Below is a small trained network, with its code and all its weights. Each question gives an input and a target symbol and asks what happens when units are switched off, that is, made to give their printed mean instead of their output.

import numpy as np


def w(rows, s, z=0):
    codes = np.array(rows[::2]) - 128.0
    scale = np.full(codes.shape[1], s)
    scale[-1] = z or s
    return codes * scale


def f(y):
    return np.maximum(y, 0)


def softmax(a):
    e = np.exp(a - a.max(-1, keepdims=True))
    return e / e.sum(-1, keepdims=True)


def log_softmax(a):
    a = a - a.max(-1, keepdims=True)
    return a - np.log(np.exp(a).sum(-1, keepdims=True))


def net(x, mask):
    ids = ['δθμξτφ'.index(c) for c in x.split()]
    T = len(ids)
    res = E[ids] + P[:T]
    r = res
    for j in range(2):
        rows = slice(2 * j, 2 * j + 2)
        q, k, v = (r @ M[0][rows].T for M in (Q, K, V))
        z = softmax(np.where(np.tri(T) > 0, q @ k.T / 2**0.5, -1e9)) @ v
        o = O[0][rows]
        res = res + np.where(mask[j], z, o[:, -1]) @ o[:, :-1]
    y = f(res @ A[0][:, :-1].T + A[0][:, -1])
    res = res + np.where(mask[2:14], y, B[0][:, -1]) @ B[0][:, :-1]
    return log_softmax(res[-1] @ U[:, :-1].T + U[:, -1])


Q, K, V, O, A, B = {}, {}, {}, {}, {}, {}
E = w([
[142,141,151,74],'δ',
[126,102,179,211],'θ',
[187,164,80,193],'μ',
[82,134,98,180],'ξ',
[137,186,39,103],'τ',
[26,133,160,2],'φ',
],0.011)
P = w([
[144,1,85,88],'0',
[49,149,119,137],'1',
[203,109,135,102],'2',
[67,177,129,147],'3',
[218,119,140,93],'4',
[75,190,146,156],'5',
[221,116,140,91],'6',
[65,200,134,156],'7',
[227,122,145,95],'8',
[82,210,136,173],'9',
[213,118,146,91],'10',
[69,219,152,159],'11',
[224,116,162,77],'12',
],0.0098)
Q[0] = w([
[104,200,134,148],'head 0',
[29,214,164,176],'head 0',
[204,4,107,91],'head 1',
[115,128,172,124],'head 1',
],0.014)
K[0] = w([
[141,39,95,114],'head 0',
[108,47,70,117],'head 0',
[136,248,180,146],'head 1',
[135,106,112,142],'head 1',
],0.017)
V[0] = w([
[203,142,23,174],'head 0',
[245,93,212,163],'head 0',
[183,114,176,72],'head 1',
[54,102,151,254],'head 1',
],0.011)
O[0] = w([
[184,243,93,100,242],'head 0',
[164,157,252,145,5],'head 0',
[180,99,183,99,71],'head 1',
[62,168,122,242,105],'head 1',
],0.014,0.0019)
A[0] = w([
[83,123,113,108,234],'neuron 0',
[110,84,158,154,121],'neuron 1',
[57,187,55,162,154],'neuron 2',
[85,140,134,99,227],'neuron 3',
[241,227,128,216,147],'neuron 4',
[202,168,66,72,91],'neuron 5',
[146,2,37,163,241],'neuron 6',
[116,93,191,96,95],'neuron 7',
[157,37,236,39,253],'neuron 8',
[89,144,126,85,185],'neuron 9',
[158,156,93,132,111],'neuron 10',
[210,94,114,189,126],'neuron 11',
],0.0057,0.004)
B[0] = w([
[255,123,77,224,199],'neuron 0',
[119,114,133,102,137],'neuron 1',
[159,118,87,167,254],'neuron 2',
[158,64,99,217,191],'neuron 3',
[20,131,156,49,231],'neuron 4',
[89,148,122,89,201],'neuron 5',
[55,181,239,98,215],'neuron 6',
[166,144,136,97,152],'neuron 7',
[182,111,149,193,233],'neuron 8',
[127,36,108,178,178],'neuron 9',
[72,180,116,107,167],'neuron 10',
[60,191,216,92,147],'neuron 11',
],0.0054,0.0068)
U = w([
[253,125,142,176,251],'δ',
[71,143,205,174,100],'θ',
[65,185,170,79,56],'μ',
[143,116,60,219,209],'ξ',
[124,123,64,77,36],'τ',
[50,52,112,104,83],'φ',
],0.0058,0.0017)

Each question gives the input, a string of symbols that net reads in full, and the target symbol t.
The units are the heads (2 rows each of Q, K, V and O) and the neurons (one row each of A and B). Each row of codes is followed by its name. A weight is (code - 128) times the scale printed after its matrix; where a second scale follows, it is the last column's (O, A, B and U).
mask holds one flag per unit, heads first, then neurons. A switched-off unit (its flag False) gives its mean, the last column of its rows in O or B, instead of its output. The means were averaged over made-up inputs and are rounded, as every weight is.
A unit's drop is (log p(t) with every unit on - log p(t) with that unit switched off) / (log p(t) with every unit on - log p(t) with every unit switched off).
The circuit of an input: a set's keep is (log p(t) with only the set's units on - log p(t) with every unit switched off) / (log p(t) with every unit on - log p(t) with every unit switched off). Starting from the 12 units with the biggest drops (on a tie, the unit counted first), units are removed one at a time, each time the one whose removal leaves the highest keep (on an exact tie, the one counted first), for as long as the keep stays at least 0.8.
units of the circuit, in order: the units of the circuit, biggest drop first
top k neurons: the k neurons with the biggest drops, biggest first
heads that matter: for each layer, one digit per head in row order, 1 if its drop is at least 0.15 and else 0, layers parted by /
drop when u is switched off: that unit's drop, to one decimal
input φ δ ξ ξ, target φ: heads that matter	10
input τ ξ ξ ξ δ δ, target τ: heads that matter	11
input μ φ τ θ, target μ: units of the circuit, in order	head 0; neuron 4
input φ δ μ μ φ ξ ξ θ ξ θ, target φ: units of the circuit, in order	head 0
input δ φ θ, target θ: top 3 neurons	neuron 6; neuron 11; neuron 2
input τ τ ξ τ θ δ φ δ φ μ τ μ μ, target μ: heads that matter	00
input δ δ δ μ ξ δ ξ θ τ δ, target δ: units of the circuit, in order	head 1; neuron 8; neuron 4
input φ φ φ τ, target φ: heads that matter	10
input δ δ φ μ τ δ, target δ: heads that matter	01
input δ ξ ξ μ θ θ, target δ: top 2 neurons	neuron 8; neuron 4
input τ τ δ ξ μ θ τ θ, target τ: drop when head 0 is switched off	0.7
input μ ξ ξ ξ μ τ τ ξ, target μ: drop when head 0 is switched off	1.6
input τ τ τ τ ξ ξ θ φ, target τ: drop when neuron 11 is switched off	0.0
input δ ξ θ ξ ξ τ τ μ, target δ: units of the circuit, in order	head 1
input φ τ ξ μ δ δ ξ φ μ φ ξ δ, target φ: drop when head 0 is switched off	1.3
